Below are the code and all the weights of a small trained network. Each question names an input and a class and asks about switching units off, where a switched-off unit gives its printed mean instead of its output.

import numpy as np


def w(rows, s, z=0):
    codes = np.array(rows[::2]) - 128.0
    scale = np.full(codes.shape[1], s)
    scale[-1] = z or s
    return codes * scale


def f(y):
    return y / 2 * (1 + np.tanh(0.7978845608 * (y + 0.044715 * y**3)))


def log_softmax(a):
    a = a - a.max(-1, keepdims=True)
    return a - np.log(np.exp(a).sum(-1, keepdims=True))


def net(x, mask):
    res = np.array(x, float).reshape(1, 8) / 4 @ E
    y = f(res @ A[0][:, :-1].T + A[0][:, -1])
    res = res + np.where(mask, y, B[0][:, -1]) @ B[0][:, :-1]
    return log_softmax(res[-1] @ U[:, :-1].T + U[:, -1])


A, B = {}, {}
E = w([
[134,127,125],'x0',
[131,125,128],'x1',
[130,125,125],'x2',
[230,218,65],'x3',
[125,128,127],'x4',
[161,167,253],'x5',
[128,128,127],'x6',
[247,14,124],'x7',
],0.0064)
A[0] = w([
[61,74,125,2],'N1',
[199,206,77,66],'N2',
[84,99,14,102],'N3',
[191,70,147,124],'N4',
[168,163,110,140],'N5',
[1,167,191,152],'N6',
[187,9,146,80],'N7',
[156,161,121,171],'N8',
[142,43,6,6],'N9',
[174,131,234,69],'N10',
[192,178,208,71],'N11',
[185,185,148,59],'N12',
[238,106,140,201],'N13',
[85,84,165,49],'N14',
[130,69,53,38],'N15',
[198,199,111,147],'N16',
[79,239,138,202],'N17',
[186,181,67,36],'N18',
],0.0099,0.0041)
B[0] = w([
[107,160,184,135],'N1',
[57,100,194,195],'N2',
[221,224,255,184],'N3',
[19,194,73,189],'N4',
[63,86,131,161],'N5',
[136,136,94,253],'N6',
[64,201,103,213],'N7',
[90,87,113,163],'N8',
[140,172,148,173],'N9',
[198,209,137,187],'N10',
[158,182,116,179],'N11',
[148,117,192,151],'N12',
[110,148,78,245],'N13',
[40,121,200,143],'N14',
[141,187,137,143],'N15',
[31,60,157,205],'N16',
[154,155,54,252],'N17',
[84,129,224,167],'N18',
],0.0075,0.0058)
U = w([
[116,111,126,242],'0',
[11,83,245,39],'1',
[82,152,30,1],'2',
[139,113,125,194],'3',
[239,175,220,21],'4',
[127,92,112,188],'5',
[119,86,131,164],'6',
[126,83,109,153],'7',
],0.012,0.0072)

Each question gives the input, the list of numbers given to net, and the class t.
The units are the neurons (one row each of A and B). Each row of codes is followed by its name. A weight is (code - 128) times the scale printed after its matrix; where a second scale follows, it is the last column's (A, B and U).
mask holds one flag per neuron, in row order. A switched-off neuron (its flag False) gives its mean, the last column of its row in B, instead of its output. The means were averaged over made-up inputs and are rounded, as every weight is.
A unit's drop is (log p(t) with every unit on - log p(t) with that unit switched off) / (log p(t) with every unit on - log p(t) with every unit switched off).
The circuit of an input: a set's keep is (log p(t) with only the set's units on - log p(t) with every unit switched off) / (log p(t) with every unit on - log p(t) with every unit switched off). Starting from the 12 units with the biggest drops (on a tie, the unit counted first), units are removed one at a time, each time the one whose removal leaves the highest keep (on an exact tie, the one counted first), for as long as the keep stays at least 0.8.
circuit, biggest first: the units of the circuit, biggest drop first
unit that matters most: the unit with the biggest drop
top k neurons: the k neurons with the biggest drops, biggest first
drop when u is switched off: that unit's drop, to one decimal
input [-1,-2,3,-6,2,7,-2,-2], class 4: circuit, biggest first	N10, N16
input [2,-7,1,-7,-4,8,6,-2], class 4: unit that matters most	N10
input [-5,-1,-4,4,-6,7,2,8], class 2: top 2 neurons	N4, N13
input [-5,-6,6,3,-7,-4,-2,8], class 2: top 3 neurons	N4, N7, N13
input [4,-3,3,-6,6,0,-3,7], class 2: circuit, biggest first	N7, N4
input [-5,-6,-5,-6,4,1,7,-4], class 0: circuit, biggest first	N6, N16
input [-2,1,2,7,-1,-7,-1,-5], class 1: top 3 neurons	N2, N18, N16
input [2,1,-3,-6,-2,-7,-2,-3], class 4: circuit, biggest first	N3, N16, N4
input [3,5,-4,2,-8,-8,7,3], class 4: top 2 neurons	N3, N9
input [1,2,6,7,4,6,1,-4], class 1: top 2 neurons	N16, N2
input [0,8,6,0,0,0,-1,8], class 2: drop when N12 is switched off	0.0
input [0,-4,-3,7,7,-3,-2,5], class 1: drop when N18 is switched off	0.2
input [-5,-2,7,-4,0,3,1,-4], class 5: drop when N4 is switched off	0.1
